Here is a tiny trained network, its code and every weight. The questions are about switching its units off for an input and a class, where a switched-off unit gives its printed mean instead of its output.

import numpy as np


def w(rows, s, z=0):
    codes = np.array(rows[::2]) - 128.0
    scale = np.full(codes.shape[1], s)
    scale[-1] = z or s
    return codes * scale


def f(y):
    return y / 2 * (1 + np.tanh(0.7978845608 * (y + 0.044715 * y**3)))


def log_softmax(a):
    a = a - a.max(-1, keepdims=True)
    return a - np.log(np.exp(a).sum(-1, keepdims=True))


def net(x, mask):
    res = np.array(x, float).reshape(1, 7) / 4 @ E
    y = f(res @ A[0][:, :-1].T + A[0][:, -1])
    res = res + np.where(mask, y, B[0][:, -1]) @ B[0][:, :-1]
    return log_softmax(res[-1] @ U[:, :-1].T + U[:, -1])


A, B = {}, {}
E = w([
[98,140,107,121,123],'x0',
[83,141,99,174,145],'x1',
[146,159,159,154,134],'x2',
[142,129,113,197,62],'x3',
[202,184,2,107,156],'x4',
[124,109,117,145,140],'x5',
[112,121,136,26,176],'x6',
],0.012)
A[0] = w([
[146,142,121,185,2,34],'n0',
[72,112,200,171,80,199],'n1',
[213,121,88,123,149,244],'n2',
[152,186,86,94,215,100],'n3',
[141,148,88,128,73,174],'n4',
[82,88,149,137,47,254],'n5',
],0.012,0.0051)
B[0] = w([
[102,36,32,147,91,212],'n0',
[115,98,158,69,71,246],'n1',
[153,176,90,111,91,225],'n2',
[84,111,92,88,30,233],'n3',
[183,147,63,254,210,176],'n4',
[50,129,196,214,60,225],'n5',
],0.011,0.012)
U = w([
[73,94,233,144,124,255],'0',
[80,63,132,113,58,83],'1',
[142,171,81,151,189,199],'2',
[176,85,77,205,184,8],'3',
[22,65,254,42,231,60],'4',
],0.009,0.0076)

Each question gives the input, the list of numbers given to net, and the class t.
The units are the neurons (one row each of A and B). Each row of codes is followed by its name. A weight is (code - 128) times the scale printed after its matrix; where a second scale follows, it is the last column's (A, B and U).
mask holds one flag per neuron, in row order. A switched-off neuron (its flag False) gives its mean, the last column of its row in B, instead of its output. The means were averaged over made-up inputs and are rounded, as every weight is.
A unit's drop is (log p(t) with every unit on - log p(t) with that unit switched off) / (log p(t) with every unit on - log p(t) with every unit switched off).
The circuit of an input: a set's keep is (log p(t) with only the set's units on - log p(t) with every unit switched off) / (log p(t) with every unit on - log p(t) with every unit switched off). Starting from all 6 units, units are removed one at a time, each time the one whose removal leaves the highest keep (on an exact tie, the one counted first), for as long as the keep stays at least 0.8.
units of the circuit, in order: the units of the circuit, biggest drop first
most important unit: the unit with the biggest drop
top k neurons: the k neurons with the biggest drops, biggest first
drop of u: that unit's drop, to one decimal
input [2,-1,-1,-5,0,-3,-6], class 0: units of the circuit, in order => (n0 n3)
input [0,-2,-7,4,-8,5,4], class 0: most important unit => n5
input [-2,0,-7,-3,1,-3,-7], class 2: units of the circuit, in order => (n3 n1)
input [-4,0,6,-4,-1,1,6], class 4: units of the circuit, in order => (n5 n0)
input [1,2,-3,2,3,0,4], class 2: units of the circuit, in order => (n1 n5)
input [6,-4,-7,-5,0,0,-4], class 0: units of the circuit, in order => (n0 n3)
input [-5,3,5,-4,-1,1,2], class 4: top 2 neurons => (n5 n4)
input [8,-5,-5,-5,1,4,0], class 2: top 3 neurons => (n1 n5 n0)
input [2,-6,-7,-2,-6,2,-2], class 0: units of the circuit, in order => (n5 n0)
input [-7,3,-8,-2,0,-2,5], class 4: top 2 neurons => (n0 n4)
input [-1,-5,6,-6,4,3,-3], class 2: top 4 neurons => (n1 n5 n0 n2)
input [8,-3,2,4,-5,3,5], class 0: top 3 neurons => (n5 n0 n3)
input [0,-2,7,8,1,3,-2], class 3: top 2 neurons => (n4 n3)
input [6,-7,6,2,8,-5,-8], class 3: most important unit => n0
input [1,-5,4,4,0,0,5], class 0: top 4 neurons => (n0 n4 n3 n2)
input [1,6,0,5,5,4,-1], class 3: top 2 neurons => (n4 n0)
input [-5,-4,-3,-7,3,2,-1], class 2: top 2 neurons => (n1 n5)
input [-6,-6,2,-8,8,1,2], class 1: top 2 neurons => (n3 n4)
input [8,0,1,-3,-2,-5,2], class 4: drop of n0 => 0.1
input [-6,-7,5,1,5,-6,-3], class 3: most important unit => n4
input [5,6,0,-1,-7,-3,3], class 4: drop of n0 => 0.3
input [-3,7,-8,7,6,4,-4], class 3: drop of n0 => 0.1
input [-1,0,2,4,2,4,0], class 3: drop of n2 => 0.0
